Below is a small trained network, with its code and all its weights. Each question gives an input and a target symbol and asks what happens when units are switched off, that is, made to give their printed mean instead of their output.

import numpy as np


def w(rows, s, z=0):
    codes = np.array(rows[::2]) - 128.0
    scale = np.full(codes.shape[1], s)
    scale[-1] = z or s
    return codes * scale


def f(y):
    return np.maximum(y, 0)


def softmax(a):
    e = np.exp(a - a.max(-1, keepdims=True))
    return e / e.sum(-1, keepdims=True)


def log_softmax(a):
    a = a - a.max(-1, keepdims=True)
    return a - np.log(np.exp(a).sum(-1, keepdims=True))


def net(x, mask):
    ids = ['ΓΩαβζλξπστψ'.index(c) for c in x.split()]
    T = len(ids)
    res = E[ids] + P[:T]
    r = res
    for j in range(3):
        rows = slice(3 * j, 3 * j + 3)
        q, k, v = (r @ M[0][rows].T for M in (Q, K, V))
        z = softmax(np.where(np.tri(T) > 0, q @ k.T / 3**0.5, -1e9)) @ v
        o = O[0][rows]
        res = res + np.where(mask[j], z, o[:, -1]) @ o[:, :-1]
    y = f(res @ A[0][:, :-1].T + A[0][:, -1])
    res = res + np.where(mask[3:19], y, B[0][:, -1]) @ B[0][:, :-1]
    return log_softmax(res[-1] @ U[:, :-1].T + U[:, -1])


Q, K, V, O, A, B = {}, {}, {}, {}, {}, {}
E = w([
[103,93,122,139,114,69,85,157,68,165,95,202],'Γ',
[198,90,5,141,86,131,130,208,125,96,168,235],'Ω',
[252,94,132,191,204,119,156,177,122,66,174,100],'α',
[115,36,165,112,34,32,144,166,139,195,188,39],'β',
[161,215,99,143,185,133,113,170,10,143,71,179],'ζ',
[106,7,107,80,132,91,157,136,10,142,53,151],'λ',
[142,148,36,55,108,79,150,113,42,230,98,70],'ξ',
[45,185,84,64,78,96,85,221,72,54,207,126],'π',
[246,112,106,26,193,220,121,163,89,99,209,139],'σ',
[113,203,128,79,107,203,210,62,109,225,150,74],'τ',
[92,94,250,76,133,132,76,62,128,201,182,189],'ψ',
],0.014)
P = w([
[147,102,96,175,70,146,70,30,52,162,172,191],'0',
[158,126,116,181,129,90,145,174,128,164,166,93],'1',
[101,144,165,129,164,49,174,157,107,160,120,157],'2',
[76,104,140,141,131,105,144,242,94,132,135,145],'3',
[175,95,174,139,141,148,154,172,98,98,2,115],'4',
[236,59,134,104,62,110,130,214,177,62,123,56],'5',
],0.0096)
Q[0] = w([
[194,109,119,72,66,144,175,183,131,111,3,152],'head 1',
[232,119,215,164,82,76,101,199,98,136,159,170],'head 1',
[105,157,74,129,163,4,212,180,36,148,148,134],'head 1',
[38,188,128,123,185,228,183,56,152,137,100,144],'head 2',
[56,129,107,199,237,98,177,140,42,175,219,170],'head 2',
[58,117,152,154,200,170,152,143,168,71,13,114],'head 2',
[174,172,158,106,139,70,141,172,116,211,170,131],'head 3',
[225,47,104,119,103,90,83,197,100,129,82,91],'head 3',
[165,185,206,110,58,220,44,68,247,109,111,134],'head 3',
],0.0059)
K[0] = w([
[101,148,141,23,156,113,138,181,232,143,118,13],'head 1',
[141,150,116,40,160,183,167,167,78,209,82,158],'head 1',
[133,96,91,31,137,201,135,70,84,144,210,154],'head 1',
[103,136,90,188,68,230,113,172,136,122,74,79],'head 2',
[147,56,140,171,65,255,4,67,19,144,167,166],'head 2',
[148,136,42,197,123,137,109,206,194,199,131,4],'head 2',
[133,154,87,30,107,177,68,82,115,96,97,226],'head 3',
[107,186,243,36,153,149,201,236,84,138,79,92],'head 3',
[132,51,80,216,134,32,183,114,121,119,95,173],'head 3',
],0.0055)
V[0] = w([
[46,95,153,224,68,15,136,107,96,128,98,64],'head 1',
[160,187,53,118,49,81,122,125,229,191,212,133],'head 1',
[91,223,76,138,130,108,155,107,149,210,17,93],'head 1',
[211,164,175,188,202,195,206,57,144,89,121,118],'head 2',
[109,123,154,127,103,151,40,97,125,182,56,224],'head 2',
[139,202,215,229,148,110,101,117,154,138,191,202],'head 2',
[118,201,80,119,75,142,86,114,79,136,152,83],'head 3',
[151,254,86,163,163,107,77,158,137,84,119,226],'head 3',
[192,162,143,143,178,185,109,94,94,228,109,135],'head 3',
],0.0071)
O[0] = w([
[150,127,96,110,152,75,122,122,106,171,118,73,126],'head 1',
[145,156,166,193,147,126,120,73,139,51,236,87,93],'head 1',
[97,141,111,153,127,145,170,135,78,122,149,38,3],'head 1',
[57,152,87,141,125,126,126,152,159,155,135,122,96],'head 2',
[184,58,111,91,79,181,107,93,136,53,82,102,120],'head 2',
[102,130,107,178,151,108,2,105,110,153,110,98,175],'head 2',
[159,131,175,197,55,87,162,122,99,158,139,147,183],'head 3',
[137,175,123,208,88,159,107,151,145,133,37,91,190],'head 3',
[130,74,96,133,122,174,132,185,61,159,146,120,154],'head 3',
],0.0098,0.0057)
A[0] = w([
[129,127,249,80,177,74,37,162,171,101,196,126,218],'neuron 1',
[165,149,94,73,122,46,163,55,132,135,184,179,59],'neuron 2',
[99,176,181,160,117,123,88,127,201,150,184,118,214],'neuron 3',
[121,12,92,163,165,132,2,157,88,104,79,94,230],'neuron 4',
[153,208,93,45,132,146,86,163,99,122,162,115,100],'neuron 5',
[222,145,159,185,123,206,153,120,100,90,150,167,254],'neuron 6',
[98,51,173,83,152,90,212,126,157,142,96,120,107],'neuron 7',
[43,153,124,97,68,59,161,151,102,177,112,173,181],'neuron 8',
[123,195,121,162,108,120,158,148,91,158,189,81,133],'neuron 9',
[34,227,122,112,109,175,187,102,171,130,75,65,172],'neuron 10',
[148,197,164,47,169,113,118,121,98,71,147,162,162],'neuron 11',
[117,128,110,123,99,25,163,156,127,135,82,121,157],'neuron 12',
[77,157,63,152,137,169,25,51,89,86,168,142,147],'neuron 13',
[123,117,110,171,74,198,113,75,136,50,80,160,140],'neuron 14',
[44,158,45,59,142,168,115,164,99,90,151,123,127],'neuron 15',
[181,126,112,99,177,132,63,148,102,91,147,155,208],'neuron 16',
],0.0061,0.0025)
B[0] = w([
[119,111,114,74,140,62,177,156,102,126,13,116,195],'neuron 1',
[186,196,132,162,151,155,120,217,113,107,86,151,152],'neuron 2',
[119,115,69,100,151,129,206,111,104,127,76,187,166],'neuron 3',
[58,189,136,59,111,57,79,157,142,183,186,119,247],'neuron 4',
[204,114,91,196,63,172,159,26,75,111,106,116,145],'neuron 5',
[136,84,158,134,32,62,120,95,174,175,155,137,217],'neuron 6',
[120,160,71,190,49,148,136,132,136,160,108,165,161],'neuron 7',
[176,76,157,231,111,170,137,76,150,134,149,167,183],'neuron 8',
[125,117,57,115,176,59,168,102,104,157,133,156,163],'neuron 9',
[70,205,110,43,91,68,199,100,94,179,78,84,137],'neuron 10',
[171,164,156,98,69,156,105,121,102,152,71,205,155],'neuron 11',
[186,166,18,180,178,122,150,118,183,93,86,159,190],'neuron 12',
[144,122,65,166,79,156,150,75,213,164,164,202,153],'neuron 13',
[165,166,250,120,183,129,120,130,169,34,180,38,164],'neuron 14',
[126,142,162,159,77,122,173,2,127,171,67,155,142],'neuron 15',
[118,103,118,73,136,118,115,106,194,248,106,134,198],'neuron 16',
],0.0057,0.012)
U = w([
[159,162,139,154,51,97,116,101,122,185,148,161,203],'Γ',
[134,223,159,74,164,51,155,253,100,98,143,143,92],'Ω',
[168,125,143,124,104,242,152,178,147,111,119,174,32],'α',
[106,105,165,70,128,129,82,95,116,103,84,79,252],'β',
[109,153,38,135,174,139,150,152,142,146,123,180,154],'ζ',
[103,129,173,170,111,204,136,130,183,83,165,165,42],'λ',
[157,213,113,188,102,108,121,86,169,42,104,121,105],'ξ',
[100,187,171,122,105,148,212,133,81,131,206,119,156],'π',
[124,158,95,117,200,126,50,133,215,117,172,121,133],'σ',
[138,110,76,167,141,144,139,100,62,99,191,114,94],'τ',
[123,181,133,200,69,206,72,206,120,134,119,68,81],'ψ',
],0.0056,0.0024)

Each question gives the input, a string of symbols that net reads in full, and the target symbol t.
The units are the heads (3 rows each of Q, K, V and O) and the neurons (one row each of A and B). Each row of codes is followed by its name. A weight is (code - 128) times the scale printed after its matrix; where a second scale follows, it is the last column's (O, A, B and U).
mask holds one flag per unit, heads first, then neurons. A switched-off unit (its flag False) gives its mean, the last column of its rows in O or B, instead of its output. The means were averaged over made-up inputs and are rounded, as every weight is.
A unit's drop is (log p(t) with every unit on - log p(t) with that unit switched off) / (log p(t) with every unit on - log p(t) with every unit switched off).
The circuit of an input: a set's keep is (log p(t) with only the set's units on - log p(t) with every unit switched off) / (log p(t) with every unit on - log p(t) with every unit switched off). Starting from the 12 units with the biggest drops (on a tie, the unit counted first), units are removed one at a time, each time the one whose removal leaves the highest keep (on an exact tie, the one counted first), for as long as the keep stays at least 0.8.
circuit, biggest first: the units of the circuit, biggest drop first
most important unit: the unit with the biggest drop
k most important neurons: the k neurons with the biggest drops, biggest first
heads that matter: for each layer, one digit per head in row order, 1 if its drop is at least 0.15 and else 0, layers parted by /
drop of u: that unit's drop, to one decimal
input α α τ, target ζ: heads that matter : 010
input β α Γ, target Ω: circuit, biggest first : [head 1; head 3; neuron 2; neuron 1]
input Ω α ψ, target β: circuit, biggest first : [head 2; neuron 1]
input π π π Γ Γ, target ξ: most important unit : head 3
input α π α α α λ, target ζ: circuit, biggest first : [head 2; neuron 12]
input α π λ α σ α, target α: heads that matter : 110
input ψ ψ ξ, target β: heads that matter : 010
input π α α π λ, target ξ: circuit, biggest first : [head 3; neuron 12]
input α ζ ζ α α, target ψ: circuit, biggest first : [head 3; head 1]
input Γ α α π ξ α, target Ω: heads that matter : 010
input Γ τ α π τ, target π: heads that matter : 110
input α α π Ω, target ξ: circuit, biggest first : [head 3; head 1]
input π ζ α λ β Ω, target ζ: circuit, biggest first : [head 2; head 1; neuron 12]
input Ω α Γ λ α, target ζ: most important unit : head 1
input π Ω α, target ξ: heads that matter : 001
input α ψ α π, target Γ: circuit, biggest first : [neuron 15; head 2]
input ξ α α, target π: circuit, biggest first : [head 1; head 2]
input α λ ζ, target ζ: 2 most important neurons : [neuron 12; neuron 6]
input σ σ α β α Ω, target ζ: heads that matter : 011
input λ α π α, target ξ: circuit, biggest first : [head 3]
input π α π, target ξ: heads that matter : 001
input α Γ λ, target ζ: drop of neuron 8 : -0.1
